Here is a tiny trained network, its code and every weight. The questions are about switching its units off for an input and a target symbol, where a switched-off unit gives its printed mean instead of its output.

import numpy as np


def w(rows, s, z=0):
    codes = np.array(rows[::2]) - 128.0
    scale = np.full(codes.shape[1], s)
    scale[-1] = z or s
    return codes * scale


def norm(h):
    return h / np.sqrt((h * h).mean(-1, keepdims=True) + 1e-5)


def f(y):
    return y / 2 * (1 + np.tanh(0.7978845608 * (y + 0.044715 * y**3)))


def softmax(a):
    e = np.exp(a - a.max(-1, keepdims=True))
    return e / e.sum(-1, keepdims=True)


def log_softmax(a):
    a = a - a.max(-1, keepdims=True)
    return a - np.log(np.exp(a).sum(-1, keepdims=True))


def net(x, mask):
    ids = ['Φαδεζηλστψω'.index(c) for c in x.split()]
    T = len(ids)
    res = E[ids] + P[:T]
    u = 0
    for l in range(3):
        r = norm(res)
        for j in range(2):
            rows = slice(4 * j, 4 * j + 4)
            q, k, v = (r @ M[l][rows].T for M in (Q, K, V))
            z = softmax(np.where(np.tri(T) > 0, q @ k.T / 4**0.5, -1e9)) @ v
            o = O[l][rows]
            res = res + np.where(mask[u + j], z, o[:, -1]) @ o[:, :-1]
        u += 2
        y = f(norm(res) @ A[l][:, :-1].T + A[l][:, -1])
        res = res + np.where(mask[u : u + 4], y, B[l][:, -1]) @ B[l][:, :-1]
        u += 4
    return log_softmax(norm(res)[-1] @ U[:, :-1].T + U[:, -1])


Q, K, V, O, A, B = {}, {}, {}, {}, {}, {}
E = w([
[139,126,127,130],'Φ',
[175,66,140,119],'α',
[165,144,122,156],'δ',
[137,109,143,103],'ε',
[140,111,126,113],'ζ',
[163,114,136,107],'η',
[94,252,24,46],'λ',
[169,127,134,123],'σ',
[118,92,136,94],'τ',
[96,203,138,169],'ψ',
[204,118,181,119],'ω',
],0.02)
P = w([
[45,67,104,121],'0',
[221,141,254,38],'1',
[185,127,180,80],'2',
[214,138,147,118],'3',
[215,141,142,130],'4',
[222,135,133,134],'5',
[213,131,134,136],'6',
[214,134,140,137],'7',
[211,130,136,139],'8',
[207,122,135,136],'9',
[214,118,133,135],'10',
[219,111,129,132],'11',
[217,113,133,136],'12',
[239,116,140,135],'13',
],0.007)
Q[0] = w([
[116,151,115,70],'0.h1',
[225,105,76,143],'0.h1',
[234,178,127,171],'0.h1',
[198,164,167,143],'0.h1',
[11,230,99,43],'0.h2',
[154,218,76,119],'0.h2',
[139,136,131,101],'0.h2',
[122,174,82,61],'0.h2',
],0.012)
K[0] = w([
[36,204,110,82],'0.h1',
[99,23,200,167],'0.h1',
[135,92,195,172],'0.h1',
[119,99,164,135],'0.h1',
[65,21,169,242],'0.h2',
[156,121,163,238],'0.h2',
[165,40,190,164],'0.h2',
[194,65,254,244],'0.h2',
],0.0088)
V[0] = w([
[172,176,183,66],'0.h1',
[137,61,215,97],'0.h1',
[167,109,101,133],'0.h1',
[168,181,14,58],'0.h1',
[94,142,2,71],'0.h2',
[251,151,147,153],'0.h2',
[53,59,168,130],'0.h2',
[94,184,60,126],'0.h2',
],0.0072)
O[0] = w([
[150,176,176,36,189],'0.h1',
[31,145,85,85,253],'0.h1',
[142,150,196,78,179],'0.h1',
[193,190,94,146,122],'0.h1',
[255,69,145,42,155],'0.h2',
[91,169,198,104,218],'0.h2',
[107,159,162,147,45],'0.h2',
[205,49,129,65,117],'0.h2',
],0.0063,0.0057)
A[0] = w([
[152,56,119,2,253],'0.n1',
[95,206,142,53,145],'0.n2',
[175,129,58,8,127],'0.n3',
[50,214,133,191,43],'0.n4',
],0.0076,0.0046)
B[0] = w([
[161,199,149,190,254],'0.n1',
[211,85,128,254,184],'0.n2',
[252,162,74,128,192],'0.n3',
[170,105,175,97,150],'0.n4',
],0.0075,0.0096)
Q[1] = w([
[116,49,254,206],'1.h1',
[210,222,88,15],'1.h1',
[254,140,120,74],'1.h1',
[76,18,38,37],'1.h1',
[253,254,242,186],'1.h2',
[164,84,12,139],'1.h2',
[224,217,176,107],'1.h2',
[214,198,172,127],'1.h2',
],0.011)
K[1] = w([
[60,124,53,191],'1.h1',
[225,122,165,40],'1.h1',
[176,32,194,38],'1.h1',
[106,197,249,183],'1.h1',
[53,99,45,128],'1.h2',
[61,190,196,138],'1.h2',
[41,8,55,164],'1.h2',
[51,109,73,161],'1.h2',
],0.011)
V[1] = w([
[99,6,140,93],'1.h1',
[112,89,178,142],'1.h1',
[94,185,113,104],'1.h1',
[100,190,175,176],'1.h1',
[173,52,157,136],'1.h2',
[140,232,185,140],'1.h2',
[150,184,85,160],'1.h2',
[68,100,198,91],'1.h2',
],0.012)
O[1] = w([
[168,141,104,206,101],'1.h1',
[254,133,154,85,125],'1.h1',
[112,247,169,103,4],'1.h1',
[188,236,161,47,68],'1.h1',
[199,106,151,154,103],'1.h2',
[99,138,234,5,52],'1.h2',
[137,146,56,22,155],'1.h2',
[156,202,197,157,118],'1.h2',
],0.0065,0.0037)
A[1] = w([
[218,199,102,80,47],'1.n1',
[131,170,176,148,152],'1.n2',
[154,134,153,98,123],'1.n3',
[127,158,83,247,252],'1.n4',
],0.011,0.0041)
B[1] = w([
[241,190,111,209,208],'1.n1',
[122,113,2,85,159],'1.n2',
[160,190,77,78,150],'1.n3',
[76,103,189,94,255],'1.n4',
],0.0072,0.0083)
Q[2] = w([
[128,102,55,69],'2.h1',
[180,141,132,135],'2.h1',
[170,112,115,67],'2.h1',
[187,89,193,121],'2.h1',
[231,83,134,133],'2.h2',
[191,138,153,249],'2.h2',
[219,63,174,129],'2.h2',
[172,168,91,98],'2.h2',
],0.019)
K[2] = w([
[190,135,105,92],'2.h1',
[83,160,55,115],'2.h1',
[168,194,50,154],'2.h1',
[96,114,9,196],'2.h1',
[213,73,99,65],'2.h2',
[98,96,57,6],'2.h2',
[210,129,77,69],'2.h2',
[165,52,179,177],'2.h2',
],0.017)
V[2] = w([
[64,153,72,112],'2.h1',
[107,73,221,9],'2.h1',
[176,70,152,97],'2.h1',
[75,85,138,155],'2.h1',
[103,178,5,181],'2.h2',
[70,204,164,142],'2.h2',
[135,86,133,174],'2.h2',
[148,161,184,205],'2.h2',
],0.014)
O[2] = w([
[11,143,147,74,106],'2.h1',
[189,47,156,105,2],'2.h1',
[200,105,77,91,96],'2.h1',
[119,84,144,51,74],'2.h1',
[3,221,67,38,79],'2.h2',
[77,156,177,128,36],'2.h2',
[142,117,43,186,168],'2.h2',
[102,184,124,219,184],'2.h2',
],0.011,0.008)
A[2] = w([
[151,126,42,171,52],'2.n1',
[134,89,255,137,165],'2.n2',
[144,178,142,128,211],'2.n3',
[127,195,117,96,254],'2.n4',
],0.01,0.005)
B[2] = w([
[129,98,159,123,214],'2.n1',
[59,98,135,137,183],'2.n2',
[104,132,111,47,247],'2.n3',
[133,148,117,6,253],'2.n4',
],0.015,0.0043)
U = w([
[55,79,34,159,87],'Φ',
[84,173,191,219,107],'α',
[170,56,111,157,164],'δ',
[74,143,162,107,253],'ε',
[72,71,78,72,133],'ζ',
[131,84,188,68,157],'η',
[159,125,112,55,91],'λ',
[193,158,163,127,102],'σ',
[25,153,89,157,89],'τ',
[138,229,117,79,111],'ψ',
[159,162,255,114,85],'ω',
],0.021,0.011)

Each question gives the input, a string of symbols that net reads in full, and the target symbol t.
The units are the heads (4 rows each of Q, K, V and O) and the neurons (one row each of A and B). Each row of codes is followed by its name. A weight is (code - 128) times the scale printed after its matrix; where a second scale follows, it is the last column's (O, A, B and U).
mask holds one flag per unit, layer by layer, with each layer's heads first. A switched-off unit (its flag False) gives its mean, the last column of its rows in O or B, instead of its output. The means were averaged over made-up inputs and are rounded, as every weight is.
A unit's drop is (log p(t) with every unit on - log p(t) with that unit switched off) / (log p(t) with every unit on - log p(t) with every unit switched off).
The circuit of an input: a set's keep is (log p(t) with only the set's units on - log p(t) with every unit switched off) / (log p(t) with every unit on - log p(t) with every unit switched off). Starting from the 12 units with the biggest drops (on a tie, the unit counted first), units are removed one at a time, each time the one whose removal leaves the highest keep (on an exact tie, the one counted first), for as long as the keep stays at least 0.8.
circuit, biggest first: the units of the circuit, biggest drop first
k most important neurons: the k neurons with the biggest drops, biggest first
top k neurons in layer l: the k neurons of layer l with the biggest drops, biggest first
input τ η Φ λ α α σ Φ ζ α σ, target δ: 2 most important neurons	(1.n4, 1.n1)
input ζ δ λ α δ Φ λ τ Φ α ω τ, target ζ: circuit, biggest first	(1.h2)
input δ α λ λ α ψ Φ δ ζ δ, target δ: circuit, biggest first	(0.h2, 1.h1)
input α λ δ ε Φ α α α δ λ, target α: 4 most important neurons	(1.n1, 0.n3, 1.n4, 0.n2)
input ω η λ δ τ η, target ψ: 3 most important neurons	(0.n1, 0.n3, 1.n4)
input ω α α τ Φ α τ ψ δ Φ, target ω: circuit, biggest first	(0.h2, 2.h2, 1.h1)
input λ α τ, target δ: circuit, biggest first	(0.h2, 2.h2, 1.h2)
input δ λ Φ τ δ α α α τ ω ε ζ α η, target δ: circuit, biggest first	(0.h2, 1.h1)
input λ ζ α α λ, target λ: circuit, biggest first	(1.h2, 2.h2)
input ψ ε Φ η ζ α α δ ω Φ, target ψ: circuit, biggest first	(1.h1, 0.h2)
input η α τ τ ψ λ δ τ α η λ α, target η: circuit, biggest first	(1.h2, 2.h1)
input λ σ Φ ε α Φ, target δ: circuit, biggest first	(0.h2, 1.h1)
input α λ δ τ Φ Φ τ δ, target ψ: circuit, biggest first	(0.h2, 0.n2, 2.n4, 2.h1)
input α α σ α λ δ α τ Φ, target δ: circuit, biggest first	(1.h1)
input ω λ σ ω λ, target ω: circuit, biggest first	(1.h2, 2.h2, 0.h2, 2.h1)
input α α α λ τ, target ψ: 2 most important neurons	(0.n1, 2.n4)
input λ α ω ψ δ λ α τ σ α η η, target λ: top 2 neurons in layer 0	(0.n2, 0.n4)
input Φ Φ σ ψ α δ α ψ α ζ ε ε λ η, target ψ: top 2 neurons in layer 0	(0.n1, 0.n2)
input λ α λ η, target λ: 2 most important neurons	(1.n4, 0.n2)
input α Φ α, target α: circuit, biggest first	(0.h2)
input λ ψ η α Φ δ α α α α δ τ α λ, target λ: top 3 neurons in layer 0	(0.n1, 0.n3, 0.n4)
input α α λ η δ λ α σ, target α: top 3 neurons in layer 0	(0.n3, 0.n1, 0.n2)
input λ α λ τ τ ω σ λ λ τ, target λ: 2 most important neurons	(1.n4, 0.n2)
input α τ λ α σ, target δ: 2 most important neurons	(1.n1, 1.n4)
input ζ α δ ζ ψ ε ε, target ζ: 2 most important neurons	(0.n2, 0.n1)
input ε ε α ω α λ α ζ Φ ζ Φ α λ, target ε: 2 most important neurons	(0.n2, 1.n4)
input τ λ α δ α ζ Φ σ ε ω τ λ ζ, target τ: circuit, biggest first	(2.h1)
